Table B holds the same points as the rows below and some others, measured another way and shuffled. Each row below is followed by which row of B it is.
B:
1: [  31 -119 -228  -57 -109   14 -138   21 -111  147  -31  116   42  -83
  -41 -124  138 -151  -45 -220 -275  106  107 -149  -12   20]
2: [ 140  144  -52 -128  -17 -171  180  255  273  155  -60 -176   67  100
  249   27  -68 -359  130 -244  119 -199 -276  130 -212 -184]
3: [ 108   67   -2  120  158 -113  -90  297  332  -55  -32   23  -66   26
  -88   10  187  130 -172 -281 -156 -245  -58  189  126 -211]
4: [  78 -203  -56  331  -56   68  122  229  497   -7   22  -31  -52 -144
  100 -189  -53  -23  -50 -113  354 -221   77  -13  -32 -258]
5: [ 170 -356 -249   71 -156 -243  195 -137  405  -30  124  164  -68 -128
   52 -236   21 -100   72  208  183  185   56 -247 -101  -28]
6: [  99  181  -34   40   98 -108  -14  -51  142  -14  119  149   45 -157
   45  123   -6 -219  -58 -401 -289  -12 -132  109  172 -161]
7: [ 202   32   79   -3  154   73  -39  293  124   67  -63 -115  -89  112
  -61   -5   67   64  -57 -135   12 -373  195  259  103 -140]
8: [ -38 -165  -57  217   14 -147   84  268  385   50 -122 -105 -100  -25
   45  -55   59  -44   33  -29   30 -108 -168 -136 -241 -142]
9: [ -67   12   48  314   -9  186   -8  -71  209 -164  112  159   66 -189
   92  -14  -25   -5  -58 -316  163   35   29   55  162 -226]
10: [  83 -282 -274  197  -51 -138  -84   88  277   54   40  174  -90 -225
 -136 -200  169   10 -180 -116 -270   22  114 -213   50  -77]
11: [  43 -153 -278 -160 -223 -257  144 -119  156   73   23   75   96   42
  201 -158   73 -273  164   21  112  284 -181 -185 -280   -6]
12: [  59  -50   70   31  109  -83  -21   72  207 -172  -35   43  -82  189
  -73  -15  217  264    6   74  104  -26   31  139   30  -74]
13: [  -8  -59  109  148  184 -122  105 -176  163 -111   60   31 -145  -42
    9  141  -23  -12  134  110  -71   64  -49  -14  -36  -68]
14: [ -15  -15   39  -51   15  137  -29 -223 -203  -34   47   61   34   61
   66   16   27  -34  122  -25   54  127  162   67   16  -14]
15: [ -22 -333 -128  379   10   33   27 -284  232  -79  220  197  -94 -297
    1 -161  -17   58  -61   35   45   96  259 -124  109 -177]
16: [ -13   90  -42   23  -11  154 -158 -179 -173  -47   85  228   97 -134
  -17   36   71  -93  -60 -372 -227  159   98   34  216  -50]
17: [  94 -288   91  138  149  312 -267  263 -238   97 -224   -8 -290  -39
 -422  -38  165  248  -77  102 -370 -209  570 -161  131  179]
18: [  64  110  217  122  224  100   15   57   30  -12  -26  -38 -115  -81
  -38  225 -106 -123   76 -156 -174 -174   41   94   99  -65]
19: [  -5  187  182 -109  235  -45  -78   59 -107  -49 -105  -73  -61  243
  -52  220  155   82   92  -81 -204  -67  -82  229   -4  -33]
20: [  70 -238  -65   50  -11 -221  180 -332  199 -110  116  161 -113  -95
   24  -11  -24 -100  190  287   20  302   -5 -233  -99   62]
21: [  42 -276 -167  141 -153 -106  189   22  344   54    6   17  -32 -115
  138 -174  -48 -190  120   72  220   89  -43 -245 -232  -71]
22: [  25 -128   14   65   42  140 -167  636    5  227 -384 -211 -161   87
 -199  -42  174   24  -38 -139 -252 -321  106 -146 -167   48]
23: [  33  125 -108  110   81 -119  -98   26  118   47   60  165   24 -247
  -33  115   41 -236 -125 -481 -504   17 -164  -33  139 -133]
24: [-161   54  193  128  110  272  -79  179 -116   11 -172 -175  -21  135
   53   86   47   56   96 -160   78 -157   48  128 -103 -119]
25: [  13 -134  152  214  117   57    6  294  307 -133 -155  -85 -156  133
  -94  -29  138  284   15   92  218 -191   68   58  -47  -95]
26: [  47 -417  -94  258   57  110   -9 -445 -144   71  170  211 -221 -413
 -161  -53 -131 -129   67  216 -338  193  478 -354  106  101]
27: [ -40  -11   21  123  -20  -35  168  126  293   10  -48 -133   18   50
  228   -9  -62 -152  145  -94  292  -80 -186   44 -225 -203]
28: [ 235 -289 -485 -135 -280 -394  186 -150  386  113  198  180   93  -89
  198 -355   81 -282   13   12  134  216  -55 -161 -149 -110]
29: [-108  -33  -17  262   55  179   15  -26    3  183   50  -90    3 -230
  172   26 -166 -282   36 -307  -79 -142   56    8  -59 -239]
30: [  10 -169 -216   37 -128  -36 -103   45   77   18  -20  163   29  -60
  -50 -166  205   -4  -68 -145 -123  146   48 -161  -14  -14]
31: [ 130  -88   29  -80  -28  163  -85  547   22  154 -304 -200  -77  220
 -100 -113  157   51   16  -66   87 -311  177   20 -134   22]
32: [  28   25 -164 -181  -83 -142  -18  149   44  116  -79  -52  102  191
  127  -89  179 -121   44 -186   -3    9 -147   70 -187  -92]
33: [  37 -102  -10  332   81  -11  -16  377  486  -34  -58  -38 -100  -68
  -39  -95  111  144 -162 -215   75 -302   -9   68   30 -273]
34: [ 164    7   93 -256   81 -204   -4  298  134  -93 -239  -66 -111  400
 -137   41  282  190  119  180   26  -42  -83   70 -128  124]
35: [  84  127   96 -212  182  -60  -87  -68 -128  -82   -6   14  -20  281
  -45  102  208  150   40  -17 -101  -14   70  298   86  -34]
36: [  45  189   62 -174  168 -108  -17   25  -91   70  -49  -91   -1  158
   61  178   62 -138  105 -164 -227  -77 -122  202  -57  -71]
37: [ -84 -104 -109   66 -105   88    2   39   -5  123  -45  -49   60  -22
  158 -103   20 -165   71 -165   76   25    3  -69 -177 -115]
38: [-113  -13  197  434  164  232  -42  -73   82 -125   36  117 -114 -326
  -70  185 -124  -44    0 -224 -181   -4   78 -101  165 -102]
39: [ -60  148   19   -4  125   86 -202  283 -169  186 -184  -96  -10    7
  -60  139  114 -138  -44 -416 -468 -171  -59   50  -31  -62]
40: [  53  103   41 -203   32  -34    2 -198 -131  -81   39   81   63  171
   66   74   94  -40  139  -44   17  159   -2  150   23    4]
41: [-116   37 -155  198 -174  149  -50  141  169   55    3   63  194 -167
  203 -119   20 -225  -83 -545   90    3 -136  -25  -27 -255]
42: [  32   82   34  -54  100 -130   28   -3   39   11  -40   -1  -35   31
   27  145   31 -163  114 -108 -202   41 -158    7  -72  -15]
43: [ 123 -126   81 -162  -10  248 -231  209 -278  -38 -239   66 -105  222
 -301  -63  276  250   15   87  -84   13  393  -57   95  248]
44: [  31  -64   87  146   68  -25  166  -44  306 -119   59  -45  -54   46
  143   -4  -41   22  119   61  342  -63   -6  120  -57 -191]
45: [  47  170  -70  -55   20   57 -137 -134 -151   28   95  198  111 -136
    7   76   43 -216  -60 -454 -345   95   12   78  204  -67]
46: [ -92  321   10 -116   12   82 -141  -33 -229   32  -27   77  193   15
  121  170   65 -267   26 -551 -285  110 -211  129   44  -87]
47: [-167   24  121   30   89  284 -176  109 -321   96 -181 -137  -11  129
   -9   73  101   30   73 -165 -120  -80  135   70  -91  -32]
48: [ 112   12   14 -345 -109  168 -128  376 -217   96 -290 -134   57  431
  -40 -124  266   86   90  -43  178 -100  164  121 -131  110]
49: [-182  164   92  216  102   36  -20   52   29   31  -71    6   19 -209
   80  247  -91 -309   82 -419 -335   47 -303 -110  -79 -104]
50: [ 259  -66   68  -84  130   82  -90  449   23  148 -213 -135 -182  134
 -220  -14  114   55  -30  -19 -156 -380  279   81   38   43]
51: [  28   28   -2   43   37  241 -168  108 -203  143  -66   29   -1 -114
  -63   31   16 -144  -43 -340 -287 -103  200    3  113  -28]
52: [  39 -127 -119 -180 -170  -55  110 -240  -73   15   28   81   68   72
  152  -86   12 -216  237  106  159  306    8 -135 -184   81]
53: [  57 -214 -231  -64 -112 -194   61 -168   48   88   33  123  -19  -93
   34  -99   44 -231  108   60 -165  252  -15 -267 -155   67]
54: [  81 -103 -274 -108 -199   29 -149   95  -67  137  -34  146  100  -46
  -20 -203  188 -143  -82 -282 -170  104  104 -124    6   12]
55: [ -38   64  232  101  237    4   18   96  102 -110 -101 -101 -127  142
  -31  186   57  119  107   19  -11 -121  -64  139  -42  -83]
56: [  54 -105  135   35   50  337 -157  480 -126  132 -303 -200 -129  165
 -164  -58  117  138    1  -44   30 -332  329   24  -49   38]
57: [  33 -264   54  503  147  175  -47  104  263  -24   24   85 -240 -375
 -198  -20  -63   63 -124  -77 -187 -187  301 -172  173 -113]
58: [ 208   80   20 -190   68 -100  -58  635  188  138 -295 -206  -75  294
 -103   -4  217   17  -32 -157  -82 -374  -63  147 -119  -28]
59: [-152  -74  234  313  132  429 -189   61 -140 -136 -100   26  -99  -21
 -146   46   86  282  -36 -110   37  -78  316   53  151  -60]
60: [  92 -136  154   13  170  -44  -29  314  101  -23 -255 -102 -257  172
 -246   78  161  181   90  222 -142 -146   87  -92 -106  130]
61: [  94   -9  -59   31  135  -11 -209   71   -6    2   12  130  -59  -32
 -182   -7  224  122 -178 -237 -376  -88  168  101  217  -71]
62: [ -36  -73  -85  -30  -60    7 -120  -36  -98  -24  -75  150   12   -1
  -80  -23  179   -9   23 -106 -210  224   19 -156  -17   86]
63: [ 166 -131 -127  -44   57 -238  126 -339   64   60  180  147  -96 -184
   20   39  -95 -283  127   90 -267  163   57 -131   11   19]
64: [ 227   38   48 -384   47   42 -192  221 -300   58 -223   14  -69  302
 -250   40  266   80   54   17 -271  -35  223   54   59  248]
65: [-223   28   71  385   34   47   43  156  274  -29  -96  -23  -15 -225
  110  137  -83 -201   60 -330  -79   11 -319 -183 -153 -177]
66: [ 144   95  -49 -193   31 -176  172 -120   10  165   51  -58   24   -3
  202  112 -145 -450  220  -89 -114   17 -141   34 -142  -39]
67: [ 122 -231  148  248  175  117  -14  510  234  106 -262 -199 -313  -16
 -237    1   23  120   -5  109  -81 -413  241 -109  -76    1]
68: [  61 -185   47  236   68  -19  250 -314  244  -55  196   39 -113 -198
  157   11 -235 -168  184  165  221   36  115  -53  -28 -144]
69: [ -31  -91  273  406  343  196  -41  132   96  -12  -67 -113 -281 -146
 -164  182  -84  121   -1   -3 -186 -325  238   42   95 -133]
70: [ -15   59   90   17  104  -27   89  -54   35    3  -11  -72  -31   49
  118  125  -57 -152  170  -57    8  -13  -97   70 -106  -86]
71: [ -11 -232 -212  -36 -167   77  -14 -261 -183  128   65  112   49 -104
   91 -160    8 -220  109   -7  -40  249  198 -205  -97   34]
72: [ 129  -84  -29  -63   80 -189  162 -422   15  -27  188  136  -82  -94
   65   88 -109 -229  207  161 -123  214   44  -62    0   27]

[ -20  -40   26   30   89  117  -25  194   58 -205   15  -39  123   34
 -135   12   66 -102  126  -54 -205  100 -334   88 -250  -18 -111 -125
   42   14  -48 -131    1   12] | 33
[ -54  -31   13   27  -78  161 -299   67  -69  -78  -70  136  158   21
  -31   93   11  -25   81   61 -217  105 -309  -43 -287   21 -109 -161
   86 -148   40 -164  -80 -146] | 8
[ 112 -105   71   80 -110   60 -216   13  -22  163   80   85   11  -86
  -39  138 -123   81   13   91   46  -52 -137  -46 -154   -5  -38   15
  110  -45 -151   50  111  -25] | 37
[ -10 -110   21  -55  -15 -117  -49   41  -28  -31 -191  113  154   55
  125  -25   79   27   26   -8 -113   -5  -29  -38   19  -17   75 -152
  -53  -99  217   47  -58   22] | 13
[  35 -175   -9   68   31 -139  161  195   33   44  142  -17   -1   66
  -35  -19  149  -46 -151  -36   43 -214  -11 -157  193 -102  -23  -64
  -81  -50  111   64  -27   63] | 35
[ -39  -76   11   48  -22  -25  -45   49  -43   16   44   97   60   65
   25    0   78   45 -128  -58  -50 -123   17 -104    3  -53    9  -84
  -46  -98  149  -59  -71  -83] | 42
[  56  118  -86 -193 -114  -50  -26 -174  160 -147 -320  189  310   31
  554  127   23  177  210  101    0  217   26  166  138 -429 -177 -329
    0 -213   -7   82   17  -20] | 60
[ -36  -64   -1   82  128  -43  212  164   62 -109  202  -44   -5  115
  -79  -71  174  -16 -170 -184  -25 -189   20  -15   70 -114  -17  -43
  -98   31   95 -109  -31    6] | 6
[  71  -47   95   92    2  116  -91   44   35   40  167    6  -12  -60
 -115   74 -112   84    8  -64    6  -32 -110   88 -256  -27  -44   43
   86   67 -222  -36  141  -21] | 31
[  40 -128   11    3   38 -170  117   60   19    8  -39   58   39   69
   89  -45  121   54  -94  -71   13 -166   79  -34  149  -68  114  -57
  -79  -23  184   53   -3   77] | 72
[ 160   29   26   14    3  -35  119 -108  149   37  102   65  -33  -28
  198   80  -44  235  -47  -92  193 -131  170  195   54 -259   14   46
   33   66 -178   31  217   49] | 51
[  37 -165  123  -23   35  -77  -20  148   26   16  -63  -81  153  -67
  -75  -23 -116  -20  146   -7 -106  107 -145    1 -134   29  -22 -108
  -35   18  -68  232   51  126] | 44
[  57  -52 -104   83   96  -38  209  156   96 -140  131   49  -47  153
   13    5  311  -50 -136  -80   23 -248 -102   12  164 -173   -6  -48
   -9  -14  141 -203    7   33] | 61
[ 151 -101  -67  159  -16   28   23  143   55   48  233   67 -105   31
  -78  143  163  -34 -112   69  123 -267 -202  -86   93 -132  -62   33
  102  -41  -42 -120   93   18] | 54
[  72  -85  127    7   79   73  -20  164   95  -97   14 -113  113  -84
 -151   17 -124  -38  223  -46 -135  161 -285  165 -326    9  -71  -56
   61  116 -232   82  144  122] | 4
[  70 -158  -35   31   12  -27  -16  227   36  -89  -61   29   81   54
  -63   53  173 -158   89   98 -121  -31 -369  -68   -4  -15  -41 -131
   55  -74  105  -35   -9   91] | 5
[ -15 -131  148   29  -61   63 -215   91  -42   95   29  -18  134  -97
 -120   43 -202   26   90   13 -121  113 -162  -53 -294   55  -85  -85
   30  -35 -145  140   26  -39] | 27
[   0 -111  104   15  -38  -46  -82   16  -33   95   12   48   81  -29
    7   -2  -90   99  -37  -57  -33  -36   47  -44 -102   -8   24  -49
  -33  -35    4  100   15  -22] | 70
[  43 -167  -26  114 -125   28 -196  176  -67  116  111  100   48  -15
  -85  154   71  -88  -44  165  -25 -109 -294 -268   -5  -48 -147 -110
   79 -199   39  -14  -62  -74] | 11
[ 152 -192   92  -22   56 -166   95  139   80   34  -77  -68   91  -77
  -15   -5  -52    0  139   20   -6    5 -110   48   11  -16   67  -42
  -16   70  -48  265  145  232] | 9
[  71 -145    4  146   93 -103  207  146   34   47  255   -3 -141   87
 -109  -37  176   25 -255 -143  116 -365   73  -67  150  -50  109   91
  -49   69  104  -77   53   59] | 45
[-120  -51  141  138   41  177  -73  171  -24   26  369 -106   21  -32
 -292  -16 -148   16 -117 -197 -101  -11  -67  -58 -344   -5 -184   -7
  -28   35 -206  -67  -26 -158] | 2
[ -68  -42  -39   73  133   63  134  254   63 -226  152  -51   61  124
 -138  -36  220 -134  -50 -120 -155  -63 -224   -9  -57 -112 -131 -129
  -40  -15   77 -205  -79  -20] | 3
[ -53  -10  -75   98   68   34  104  109   19 -136  161   89  -27  169
  -10  -22  271   -8 -206 -142  -41 -235  -31  -34   51 -127  -14  -47
  -34  -55  189 -298  -77  -99] | 23
[ -26  -56   80  -36 -125   42 -319  -74  -95   48 -197  188  179  -36
  110   55 -106  118   80   39 -146  102  -90  -13 -244   48   29 -119
   49 -132   65   10  -31 -106] | 65
[  -4  -38  123  -20   96  -82  117  -42   46  -32   -3    6   46   23
   63 -110  -48  175  -57 -236  -20  -64  213  161  -94  -29  148   10
  -94  112   24   44   84   47] | 18
[  33 -131   55  -65  -23  -25  -86   97   37  -57 -200   20  171   12
   36    2   -7  -35  173   62 -146  131 -223   37 -123   23   -4 -162
   19  -38   16  104   21   82] | 25
[ 105 -133   83  106  -36   64 -111  132   15  114  173  -18   -4  -86
 -155  115 -100    4   27   50   25  -53 -210  -42 -163  -16  -87   14
   92    9 -202   65  117   25] | 41
[  98 -122  150   13  -93  -28 -201  -65  -38  206  -37   74   66 -125
   31   66 -238  176   50   20   29   10   24   14 -187   38   68   20
   46   -7 -129  198  135   20] | 24
[ 142 -114   90   62 -130  -33 -197  -99  -43  247   19  158  -22  -87
   69  106 -145  204  -56   33  112 -140   67  -21  -90    4  107   82
   88  -28  -77   90  144  -18] | 47
[ 178 -123  -20  -26   33 -104   44   91   95  -91 -190   61   82   14
   84   51  124  -34  170   90  -34  -17 -239  106   43  -54   84  -78
   63    6   66   56  124  201] | 15
[ 112   13   25  -73  112  -36   82  -44  124 -223 -239   99   91   49
  162  -33   88  107  153 -121  -92   30  -58  334 -122  -45  180  -29
   35  107   63 -103  152  138] | 57
[-105    1   33  145   80  190  -19  186    0 -109  329  -34    3   61
 -237    6   58  -39 -137 -175 -119  -85 -155  -31 -251  -56 -170  -34
    5    0  -75 -259  -50 -164] | 58
